array([[118, 160, 120, 140, 108, 161, 146, 113, 123, 145, 117, 150, 118,
        212],
       [155, 129, 124, 132, 130, 113, 112, 129, 139, 133,  94, 127, 121,
        113],
       [105, 126, 137, 118, 110, 124, 145, 116, 103, 114, 136, 141, 109,
        197]])
->
array([[118, 120, 108, 146, 123, 117, 118],
       [155, 124, 130, 112, 139,  94, 121],
       [105, 137, 110, 145, 103, 136, 109]])

array([[136, 137, 169, 131, 132, 153],
       [143, 134, 185, 128, 128, 139],
       [132, 138, 164, 129, 134, 160],
       [133, 134, 150, 130, 137, 173],
       [129, 140, 193, 128, 129, 138],
       [145, 138, 168, 129, 130, 148],
       [136, 143, 169, 129, 131, 148],
       [136, 131, 146, 129, 132, 182],
       [129, 134, 170, 128, 135, 161],
       [130, 130, 148, 129, 135, 185],
       [137, 153, 149, 128, 133, 157]])
->
array([[136, 169, 132],
       [143, 185, 128],
       [132, 164, 134],
       [133, 150, 137],
       [129, 193, 129],
       [145, 168, 130],
       [136, 169, 131],
       [136, 146, 132],
       [129, 170, 135],
       [130, 148, 135],
       [137, 149, 133]])

array([[204, 104],
       [181, 131],
       [102, 106]])
->
array([[204],
       [181],
       [102]])

array([[ 96, 167, 142, 109, 132, 159,  99, 110, 126, 129, 175, 156,  95,
        124, 121, 144],
       [174, 121, 114, 142, 177, 159, 120, 164, 144, 111, 130, 140,  87,
        114, 132, 135],
       [109, 127, 131, 137, 132,  87, 151, 128, 123, 132, 145, 115, 197,
        152, 100,  94],
       [174, 121, 159, 104, 112, 100, 116, 132, 112, 126,  77, 115, 154,
        157, 142, 148]])
->
array([[ 96, 142, 132,  99, 126, 175,  95, 121],
       [174, 114, 177, 120, 144, 130,  87, 132],
       [109, 131, 132, 151, 123, 145, 197, 100],
       [174, 159, 112, 116, 112,  77, 154, 142]])

array([[177, 170, 168, 162, 176, 148,  80, 161,  53, 167, 155,  81,  90],
       [ 73, 111, 124, 102,  78,  90,  81, 179,  79,  73, 167,  75, 187],
       [113, 165, 179,  76,  90, 181, 173,  85,  76,  68, 186, 184, 189],
       [102, 162, 189,  91, 152, 191, 192,  72,  81, 169,  73, 162, 153],
       [ 82, 187, 188,  91,  85, 179, 172,  73, 179,  69, 141, 169,  60]])
->
array([[177, 168, 176,  80,  53, 155,  90],
       [ 73, 124,  78,  81,  79, 167, 187],
       [113, 179,  90, 173,  76, 186, 189],
       [102, 189, 152, 192,  81,  73, 153],
       [ 82, 188,  85, 172, 179, 141,  60]])

array([[135,  95, 146, 121, 129, 145, 118, 154],
       [112, 172, 108, 159, 144, 130, 146, 104],
       [116, 105, 130,  84, 121, 142, 115, 158],
       [138, 119, 178, 149, 137, 153, 116, 143],
       [136, 144, 189, 114, 140, 131, 132, 109],
       [157,  93, 135,  87, 102, 119,  99, 168],
       [ 90, 164,  92, 139, 114, 124, 126, 111]])
->
array([[135, 146, 129, 118],
       [112, 108, 144, 146],
       [116, 130, 121, 115],
       [138, 178, 137, 116],
       [136, 189, 140, 132],
       [157, 135, 102,  99],
       [ 90,  92, 114, 126]])

array([[132, 130, 127, 127, 127, 130, 126, 129, 127, 130, 127, 128, 128,
        129],
       [139, 159, 155, 159, 139, 102, 134, 164, 172,  92, 108, 132,  85,
        140],
       [120, 110,  86, 101,  81, 212,  92, 183, 122, 203, 132,  77, 193,
        141],
       [121, 121, 118, 120, 118, 139, 120, 133, 126, 142, 128, 122, 137,
        138],
       [ 88, 114, 129, 167, 101, 120, 128, 116, 118,  88, 116, 106, 145,
        102],
       [115, 179,  93, 123, 150, 123, 120, 117,  94,  74, 143, 120, 129,
        158]])
->
array([[132, 127, 127, 126, 127, 127, 128],
       [139, 155, 139, 134, 172, 108,  85],
       [120,  86,  81,  92, 122, 132, 193],
       [121, 118, 118, 120, 126, 128, 137],
       [ 88, 129, 101, 128, 118, 116, 145],
       [115,  93, 150, 120,  94, 143, 129]])

array([[184, 168, 157, 190,  78,  70],
       [157, 172, 155, 108,  82,  92],
       [ 82,  70,  69, 119, 191, 184],
       [140, 163, 187,  97, 107,  83]])
->
array([[184, 157,  78],
       [157, 155,  82],
       [ 82,  69, 191],
       [140, 187, 107]])
---
array([[145, 122,  64, 131, 139],
       [146, 122,  66, 130, 141],
       [130,  98, 162,  96, 167],
       [ 77, 144, 135, 162, 124],
       [ 75, 147, 134, 161, 122],
       [166, 146, 151, 124,  81],
       [143, 122,  66, 129, 140],
       [ 74, 144, 135, 160, 124]])
->
array([[146, 122,  66, 130, 141],
       [ 77, 144, 135, 162, 124],
       [166, 146, 151, 124,  81],
       [ 74, 144, 135, 160, 124]])

array([[101, 142, 141, 158, 150, 152, 107],
       [116, 158, 141, 182, 156, 194,  99],
       [113, 153, 140, 173, 153, 180, 103],
       [104, 131, 137, 139, 141, 129, 116]])
->
array([[116, 158, 141, 182, 156, 194,  99],
       [104, 131, 137, 139, 141, 129, 116]])

array([[161, 124, 128, 137,  93, 104, 152, 108, 127, 108, 190, 116, 137,
        141],
       [170,  95, 149, 117, 102, 104, 150, 127, 101,  95, 200,  89, 106,
        166],
       [154, 146, 113, 153,  86, 105, 153,  94, 145, 116, 182, 137, 161,
        122]])
->
array([[170,  95, 149, 117, 102, 104, 150, 127, 101,  95, 200,  89, 106,
        166]])

array([[145,  64,  87, 170, 122, 142, 123, 138, 145],
       [ 98, 184,  46, 109, 104, 139, 162,  82, 125],
       [130,  71, 119,  90, 108, 154, 167, 107, 107],
       [142,  93,  44, 191,  58, 148,  88,  98, 122],
       [ 90, 106, 148, 145,  98, 147, 208, 203,  94]])
->
array([[ 98, 184,  46, 109, 104, 139, 162,  82, 125],
       [142,  93,  44, 191,  58, 148,  88,  98, 122]])

array([[162, 124, 141, 124, 130,  98, 115,  62],
       [129, 190, 171,  58, 167, 146, 126, 141],
       [139,  68,  99, 185,  99,  97, 115, 103],
       [135, 156, 150,  99, 141, 136, 104, 138]])
->
array([[129, 190, 171,  58, 167, 146, 126, 141],
       [135, 156, 150,  99, 141, 136, 104, 138]])

array([[ 99,  82, 115, 119, 102, 184],
       [ 65, 147,  79, 159, 124,  91],
       [119, 126, 102, 137, 159, 134],
       [ 79, 132, 169, 140, 131, 156],
       [180,  87, 161,  71, 146, 125],
       [113, 138, 103, 164, 175, 128]])
->
array([[ 65, 147,  79, 159, 124,  91],
       [ 79, 132, 169, 140, 131, 156],
       [113, 138, 103, 164, 175, 128]])
